Each row is followed by its group and then its class within the group.
[ 2.87 -1.63  1.11  2.09  1.54 -0.73 -2.01 -2.50 -0.64 -1.22  0.24  0.33
  1.12  1.24  0.56 -0.06  0.13  0.15 -1.41 -0.45 -0.09  0.90  0.04  1.89
  0.34 -0.67 -0.74 -1.62] : Q717/<22>
[ 1.39  0.72 -0.46  1.85 -0.23 -1.09 -0.53 -2.20 -0.59  0.00 -1.77  2.50
 -1.21 -0.24  0.50  2.65 -3.25  0.21 -2.68 -1.32  1.79  2.46 -0.75 -0.58
 -4.25 -0.25 -1.57 -0.85] : Q717/<22>
[ 1.50 -2.53  0.25 -0.12 -1.92  0.39 -0.37 -0.47  1.51 -1.27 -0.17  3.53
  3.87  1.47 -0.07  0.54 -1.82  1.86 -2.51 -1.81 -5.37  0.30  5.87  2.83
 -1.17  0.78  0.75  0.93] : Q464/<16>
[ 1.95  1.35  2.68 -0.20  0.22  3.18  1.45 -0.39  1.03 -3.30 -0.46 -2.49
 -0.03  0.06  1.90 -0.74  1.66  1.20 -0.38  0.83 -0.57 -1.92  3.25  0.89
  4.44 -0.72  0.96 -0.93] : Q464/<29>
[-1.48 -0.96  1.03 -0.90  1.58  0.96 -2.10 -5.70  2.77  0.87 -2.21 -6.56
 -2.27 -1.18  0.14  2.97 -0.68 -1.37  1.90  3.02 -1.91 -2.67  1.39 -0.10
  6.85 -3.65 -2.09  1.71] : Q25/<15>
[-0.85 -3.62 -1.00  1.38 -0.47 -1.86 -0.08 -7.01  0.52 -2.05 -0.72 -3.00
 -2.30 -0.94  0.00  2.60 -0.09 -0.53  2.38  1.94 -0.74 -4.53 -1.31 -2.33
  0.27 -2.25 -1.03  1.03] : Q717/<22>
[ 2.25  1.51  0.67  0.81  0.14 -0.55 -1.38 -1.03 -0.61 -0.64 -1.55 -0.28
  1.10  0.61  0.14  0.71 -4.77  1.33 -1.19  0.19  1.77  2.94 -3.24 -0.92
 -3.42 -0.14 -0.52  0.58] : Q717/<22>
[-0.76  1.39 -1.09  3.79 -0.15  1.31  1.48 -2.59 -1.41 -0.80 -1.51 -1.43
 -0.03 -0.76 -1.54  1.64 -0.65  0.17  0.17 -0.51  1.95  1.12 -3.47 -1.10
 -1.67 -1.44  1.22 -0.46] : Q717/<22>
[-1.61 -0.54 -0.77 -1.93  0.74  1.30  2.33 -6.36  4.00  1.21 -3.26 -6.98
 -1.14  0.97 -0.89  3.83  1.39 -1.11  0.71  2.31  0.50 -2.46  1.95 -1.89
  2.71 -0.81 -2.62  3.73] : Q464/<16>
[ 2.42  1.65  3.09  1.76 -0.61 -1.80  0.15  0.35  0.49  0.30  1.14  1.30
  1.03  0.92  1.43  1.49 -0.78  1.33 -2.93 -1.01  0.40  2.75 -3.03 -0.38
 -2.62 -0.50 -0.33 -2.00] : Q717/<23>
[-2.83  0.10 -1.22 -0.54  1.82 -0.03 -2.85  0.13 -0.77  2.86  0.12  2.95
  2.08  2.15 -0.06 -1.94 -3.72 -1.99  1.42 -1.65 -0.01 -4.14 -2.97 -1.29
 -0.85  0.83  1.92 -0.05] : Q25/<27>
[ 0.38  0.27  0.12 -1.67 -5.86  1.21  0.63 -2.75  5.37 -1.29 -1.52 -6.27
 -0.84 -1.09 -1.90  0.14  1.98  0.27  0.41  2.54 -1.09 -1.31  3.46 -1.87
  2.98  0.21 -1.93  1.33] : Q464/<29>
[ 0.14  1.50  1.58  0.57 -0.48 -1.82 -1.01 -3.00  1.85  0.11 -1.24 -1.44
 -1.11 -0.49  0.57  2.58 -2.21  1.36 -0.66  0.96  2.63  5.52 -2.77 -0.86
  0.13 -1.49 -4.38 -0.61] : Q717/<23>
[-0.15  2.81 -0.48 -1.55  1.15  1.97 -0.15 -0.24  0.00  1.03 -2.15  0.30
  0.12  1.65  1.23 -0.83  2.10  0.97 -1.89  0.29  2.03  5.15 -1.44 -0.53
 -0.14  0.36 -0.97  1.12] : Q464/<29>
[-0.35  0.66  1.77  2.88  1.23 -0.63 -0.44 -0.17 -1.68 -2.53 -0.10  0.89
 -1.24 -1.69 -1.45 -2.02  2.59 -0.36  1.06 -2.13  1.33 -2.48 -1.60 -1.34
  0.80 -1.59 -0.63  0.80] : Q25/<15>
[ 1.67  2.19 -0.81  2.10 -1.94  0.68 -0.50 -1.29  5.15 -1.03 -1.40 -0.20
 -0.22  0.39 -0.11 -2.21  2.17  2.30 -1.64  1.83  3.06  2.89  3.49  1.02
  2.79  0.79  4.07  0.71] : Q464/<29>
[ 0.44 -1.62 -0.94 -2.10  2.18 -0.95  1.34 -2.69 -0.32  0.62 -1.52 -1.02
 -0.99 -0.37 -2.59  3.52 -0.02 -1.66  1.01 -0.07  0.17 -2.15 -1.50 -2.01
  1.07 -0.58 -2.46  1.32] : Q25/<15>
[ 1.04  1.57  0.54 -0.71 -1.10 -0.89  0.12 -1.58 -1.39 -0.14 -0.25 -0.99
  0.78  0.89 -0.46  0.84 -2.85  0.34 -0.40  1.65  1.39  4.09 -4.12 -0.94
 -2.63 -0.57 -2.00  0.04] : Q717/<23>
[-0.95 -1.15  0.90  0.35 -0.27  1.47 -0.88 -4.79  1.34 -1.55 -1.30 -0.50
  0.66 -2.65 -3.46  1.40 -2.41 -2.22  1.55  0.94 -0.36 -0.34 -5.68 -2.10
 -0.21 -2.12 -1.93 -1.07] : Q717/<22>
[ 2.46  3.14 -0.74  0.77  0.57 -3.89 -1.79  4.18 -1.09 -0.92  0.81  4.87
  3.34  2.62  0.39  1.95 -3.29  1.61 -1.81 -2.25  1.27  1.77 -2.53  0.73
 -3.92 -0.21  1.21 -3.37] : Q717/<23>
[ 0.20 -0.87 -0.24  2.17  1.52  0.30  1.52 -0.26 -0.63  1.10  0.47  0.01
  0.36  0.77  0.59 -0.35 -1.41  1.35 -0.11 -3.44 -0.63  0.50 -0.91  1.63
 -3.46  0.74  2.22  0.61] : Q717/<22>
[ 1.08 -2.96  1.85  0.83  0.42 -1.96 -0.81 -4.41  0.80  1.46  0.18 -3.53
  0.48 -0.87 -1.67  3.12 -4.25  2.03 -1.57  0.83 -2.02 -1.04 -0.08  0.52
 -1.03 -3.16 -1.22 -1.04] : Q717/<23>
[-1.26  0.72 -0.53  0.58  0.74  1.91  1.29 -4.39  0.78  0.53  1.82 -5.44
 -2.52 -1.19  0.56  3.28  0.26 -1.86  0.97  0.26 -0.74  0.67 -2.77  0.57
  1.59 -1.93 -1.22 -0.18] : Q717/<22>
[ 1.20 -2.66 -0.09  0.09  0.30  2.88  1.21 -5.37  2.89 -1.48 -2.91 -3.86
  1.26 -0.66 -1.05  4.34  1.55 -0.53 -1.08  1.42 -1.65 -4.45  1.98 -1.16
  4.53 -0.88 -0.35  1.10] : Q464/<16>
[-1.57  0.74  0.67 -0.98  1.54  1.29 -1.49  0.29  1.20 -0.31 -1.52 -1.90
  0.69 -0.10 -0.44  0.55 -2.61 -1.14  0.26  1.46  2.16 -2.77 -3.78 -0.53
  1.41 -3.79 -1.82  1.23] : Q25/<15>
[-0.01 -2.01 -0.25 -3.67  1.63 -0.10 -2.50 -0.83 -0.42  3.43 -0.72  0.22
  0.24  2.50 -2.52 -1.50 -1.22 -0.77 -0.07 -0.82 -1.74 -7.39 -0.36 -0.99
  3.76 -4.23  1.07  0.19] : Q25/<27>
[-0.02  2.47 -0.66 -1.68 -0.22  2.30  1.30 -5.14  4.69 -1.56 -2.55 -5.80
 -3.25  2.28  2.74  0.99  1.16 -1.60 -2.81 -1.43  0.09  0.33  1.00 -0.33
  1.68  0.40  2.63  2.38] : Q464/<29>
[ 1.56  0.46 -1.20 -1.19 -2.51  5.90  1.94 -2.66  2.42  1.05 -0.93 -4.26
 -1.42 -0.16  0.82  4.15 -1.03 -0.93 -0.17  1.44  0.27  0.58 -2.05 -2.09
 -0.22 -2.65 -0.97  1.99] : Q717/<23>

Each row is followed by its group and then its class within the group.
[-2.63  1.72  0.30  3.55  0.71 -2.22 -0.87 -0.41 -0.02 -1.15  0.66  1.83
  2.23  0.03 -0.10  0.77  0.08  1.21 -0.44  1.84  0.04 -3.71  0.56 -1.61
  2.82 -1.83 -0.99 -1.30] : (27)/Q364
[-5.32  3.06 -0.67  2.72  3.54 -3.98 -1.11  3.90 -0.63 -2.66 -1.70  4.25
  2.61 -0.85 -1.55 -2.18  1.59  1.29  0.46 -0.24 -0.66 -3.69  1.03 -1.12
  0.87 -1.98 -3.79  0.16] : (27)/Q244
[-4.43  0.82  2.58  3.84  2.73 -0.70  0.08 -0.27 -0.03 -1.59  1.69  0.53
 -1.76 -2.95  0.73 -0.39  3.55 -0.36  1.75 -4.57  0.39 -3.07 -1.52 -0.60
  4.99 -2.43  0.61  0.59] : (26)/Q113
[-3.25 -0.83  1.97  2.64  0.78 -1.37 -0.67  2.32  0.71 -0.78  0.72  2.01
  1.35  0.07 -0.10  0.50  0.51  0.95 -0.65  0.99  0.23 -3.15 -1.19  1.10
  2.47 -1.81 -1.19  0.89] : (27)/Q364
[-5.35  1.53  1.23 -1.12 -1.17 -4.19 -1.64  3.41 -1.32 -2.53  2.05  0.89
  0.06 -1.26 -0.56 -1.22  1.03  1.07  4.76 -3.43 -1.67 -6.25 -0.87 -0.09
  4.71 -1.75  0.67  1.29] : (28)/Q899
[-5.72 -0.17 -1.17 -5.64  1.15 -2.91 -0.81  3.74 -0.14 -2.63  0.98 -0.91
  0.03 -1.44 -1.45  0.86 -0.47  3.60  3.62 -2.48 -3.16 -3.59 -1.43 -0.11
  4.76 -0.75  1.18  1.88] : (28)/Q899
[-2.82  2.11  1.69  4.03  0.24 -0.69  0.16  1.82 -0.20 -0.86  1.20  1.80
 -0.86 -2.21  0.39  1.27  1.84  0.86  2.10 -3.10 -0.68 -3.83 -2.04 -0.26
  4.31 -1.46 -0.37  1.19] : (26)/Q113
[-4.27  1.36  1.42 -1.73  0.78 -2.71  0.56  4.73 -0.43 -1.00  0.60 -1.42
 -1.70 -1.69 -1.47  0.75  0.70  1.99  1.35 -3.34 -0.44 -4.38 -0.58 -0.48
  2.98  0.98  0.60 -0.84] : (28)/Q499
[-3.77  1.47  1.08  1.93  0.90 -2.08  1.21  3.82 -0.81 -0.72 -1.24  4.57
 -0.51 -0.47 -1.00 -0.09  1.04  1.02 -0.55 -0.69 -0.52 -4.40 -0.25 -0.36
  1.89 -3.45 -0.55 -0.18] : (27)/Q364
[-3.40 -0.19  0.18  0.01  1.68 -2.75 -0.28  2.39 -0.90 -3.77  1.56 -0.49
 -1.18 -1.85 -2.15  1.07  3.56  3.35  2.62 -5.04 -3.49 -2.49 -2.40  0.44
  2.87 -0.64  0.87 -0.75] : (28)/Q653
[-0.93  1.23  1.34  0.75  1.06 -1.69  1.29 -0.78 -0.68 -0.34  0.23  1.64
 -1.90 -1.96  0.72 -0.87  1.32  0.67  0.34 -2.62 -0.70 -3.81 -0.53  1.42
  3.02 -3.37  0.62  1.28] : (26)/Q625
